Below is a small trained network, with its code and all its weights. Each question gives an input and a class and asks what happens when units are switched off, that is, made to give their printed mean instead of their output.

import numpy as np


def w(rows, s, z=0):
    codes = np.array(rows[::2]) - 128.0
    scale = np.full(codes.shape[1], s)
    scale[-1] = z or s
    return codes * scale


def norm(h):
    return h / np.sqrt((h * h).mean(-1, keepdims=True) + 1e-5)


def f(y):
    return np.maximum(y, 0)


def log_softmax(a):
    a = a - a.max(-1, keepdims=True)
    return a - np.log(np.exp(a).sum(-1, keepdims=True))


def net(x, mask):
    res = np.array(x, float).reshape(1, 4) / 4 @ E
    u = 0
    for l in range(3):
        y = f(norm(res) @ A[l][:, :-1].T + A[l][:, -1])
        res = res + np.where(mask[u : u + 5], y, B[l][:, -1]) @ B[l][:, :-1]
        u += 5
    return log_softmax(norm(res)[-1] @ U[:, :-1].T + U[:, -1])


A, B = {}, {}
E = w([
[99,120,169,37,108,51,134,255,118,225],'x0',
[152,204,213,178,158,232,146,176,127,55],'x1',
[156,70,132,138,129,95,127,88,226,47],'x2',
[137,124,131,127,136,124,128,126,121,125],'x3',
],0.003)
A[0] = w([
[169,131,62,186,95,110,127,54,103,149,67],'L0N0',
[77,93,117,121,132,79,121,120,135,173,140],'L0N1',
[134,163,55,170,121,174,91,63,64,161,23],'L0N2',
[126,156,86,88,122,158,76,59,33,154,4],'L0N3',
[124,171,103,169,169,253,156,69,93,77,84],'L0N4',
],0.0039,0.002)
B[0] = w([
[83,75,103,82,151,167,123,148,186,139,185],'L0N0',
[122,123,92,205,146,125,204,90,138,148,199],'L0N1',
[149,79,254,155,153,108,124,138,200,168,188],'L0N2',
[160,134,142,65,72,27,218,116,148,100,171],'L0N3',
[166,199,108,103,125,103,153,123,118,209,253],'L0N4',
],0.0067,0.0041)
A[1] = w([
[87,26,54,127,135,214,29,84,120,83,3],'L1N0',
[60,152,12,68,107,80,177,120,61,78,127],'L1N1',
[206,146,72,76,130,125,110,23,201,121,185],'L1N2',
[175,191,103,170,135,147,134,99,95,47,74],'L1N3',
[130,94,220,53,161,152,135,200,254,35,7],'L1N4',
],0.0036,0.0013)
B[1] = w([
[67,174,106,161,236,206,13,169,62,151,148],'L1N0',
[170,242,186,173,216,182,173,51,88,158,179],'L1N1',
[58,75,106,140,63,102,76,239,59,73,254],'L1N2',
[151,97,123,60,33,73,176,157,145,145,175],'L1N3',
[183,251,89,140,129,171,181,108,69,255,194],'L1N4',
],0.0045,0.0035)
A[2] = w([
[114,129,187,60,163,95,157,144,75,169,208],'L2N0',
[128,105,89,108,77,56,213,131,129,111,142],'L2N1',
[105,43,196,91,165,104,182,81,253,126,8],'L2N2',
[93,196,188,84,79,217,112,226,71,61,169],'L2N3',
[55,57,63,103,181,88,86,147,170,140,194],'L2N4',
],0.004,0.0011)
B[2] = w([
[130,154,97,188,143,202,75,85,130,102,255],'L2N0',
[215,151,170,79,95,125,154,153,176,56,229],'L2N1',
[174,37,43,109,5,74,110,127,172,6,189],'L2N2',
[66,3,102,115,151,65,104,84,143,95,222],'L2N3',
[88,150,203,108,153,189,77,141,93,117,211],'L2N4',
],0.006,0.004)
U = w([
[204,56,120,56,2,47,174,113,234,17,4],'0',
[168,232,134,151,183,147,235,101,96,240,254],'1',
[11,35,142,141,217,162,3,118,81,71,114],'2',
],0.0061,0.0004)

Each question gives the input, the list of numbers given to net, and the class t.
The units are the neurons (one row each of A and B). Each row of codes is followed by its name. A weight is (code - 128) times the scale printed after its matrix; where a second scale follows, it is the last column's (A, B and U).
mask holds one flag per neuron, layer by layer. A switched-off neuron (its flag False) gives its mean, the last column of its row in B, instead of its output. The means were averaged over made-up inputs and are rounded, as every weight is.
A unit's drop is (log p(t) with every unit on - log p(t) with that unit switched off) / (log p(t) with every unit on - log p(t) with every unit switched off).
The circuit of an input: a set's keep is (log p(t) with only the set's units on - log p(t) with every unit switched off) / (log p(t) with every unit on - log p(t) with every unit switched off). Starting from the 12 units with the biggest drops (on a tie, the unit counted first), units are removed one at a time, each time the one whose removal leaves the highest keep (on an exact tie, the one counted first), for as long as the keep stays at least 0.8.
units of the circuit, in order: the units of the circuit, biggest drop first
most important unit: the unit with the biggest drop
top k neurons: the k neurons with the biggest drops, biggest first
k most important neurons of layer l: the k neurons of layer l with the biggest drops, biggest first
drop when u is switched off: that unit's drop, to one decimal
input [5,7,-2,5], class 2: units of the circuit, in order -> [L2N3]
input [-6,-5,2,6], class 2: units of the circuit, in order -> [L1N0; L0N0]
input [5,3,-6,7], class 2: top 2 neurons -> [L2N3; L0N4]
input [1,8,-4,1], class 2: top 4 neurons -> [L2N3; L0N1; L1N4; L1N1]
input [-2,-1,-7,-7], class 0: top 2 neurons -> [L0N2; L0N3]
input [1,-4,-3,1], class 1: top 2 neurons -> [L1N1; L0N2]
input [-8,3,-2,1], class 1: top 3 neurons -> [L0N4; L0N2; L2N2]
input [7,8,-2,3], class 2: top 2 neurons -> [L2N3; L0N2]
input [-6,-6,-7,5], class 0: top 2 neurons -> [L0N2; L0N3]
input [-1,-6,5,-6], class 2: top 3 neurons -> [L1N0; L0N4; L0N3]
input [-4,4,0,-2], class 1: top 2 neurons -> [L0N4; L2N2]
input [-6,1,-1,-2], class 1: top 2 neurons -> [L0N2; L2N2]
input [-1,-8,-8,5], class 0: 2 most important neurons of layer 2 -> [L2N2; L2N1]
input [-2,-6,8,-8], class 2: most important unit -> L1N0
input [-2,0,-4,-2], class 0: units of the circuit, in order -> [L0N2; L2N2]
input [-7,-2,3,-1], class 2: top 2 neurons -> [L0N0; L1N2]
input [-8,0,-7,-1], class 0: 3 most important neurons of layer 0 -> [L0N3; L0N0; L0N2]
input [7,5,2,2], class 1: top 2 neurons -> [L1N4; L1N2]
input [7,2,-1,0], class 2: 2 most important neurons of layer 2 -> [L2N3; L2N0]
input [6,-4,-2,0], class 1: most important unit -> L0N2
input [8,-3,-1,5], class 1: 2 most important neurons of layer 0 -> [L0N2; L0N1]
input [7,8,6,-8], class 1: drop when L1N4 is switched off -> 2.4
input [2,4,6,-5], class 1: drop when L1N4 is switched off -> 1.5
input [-3,-5,-7,-7], class 0: drop when L2N1 is switched off -> 0.0
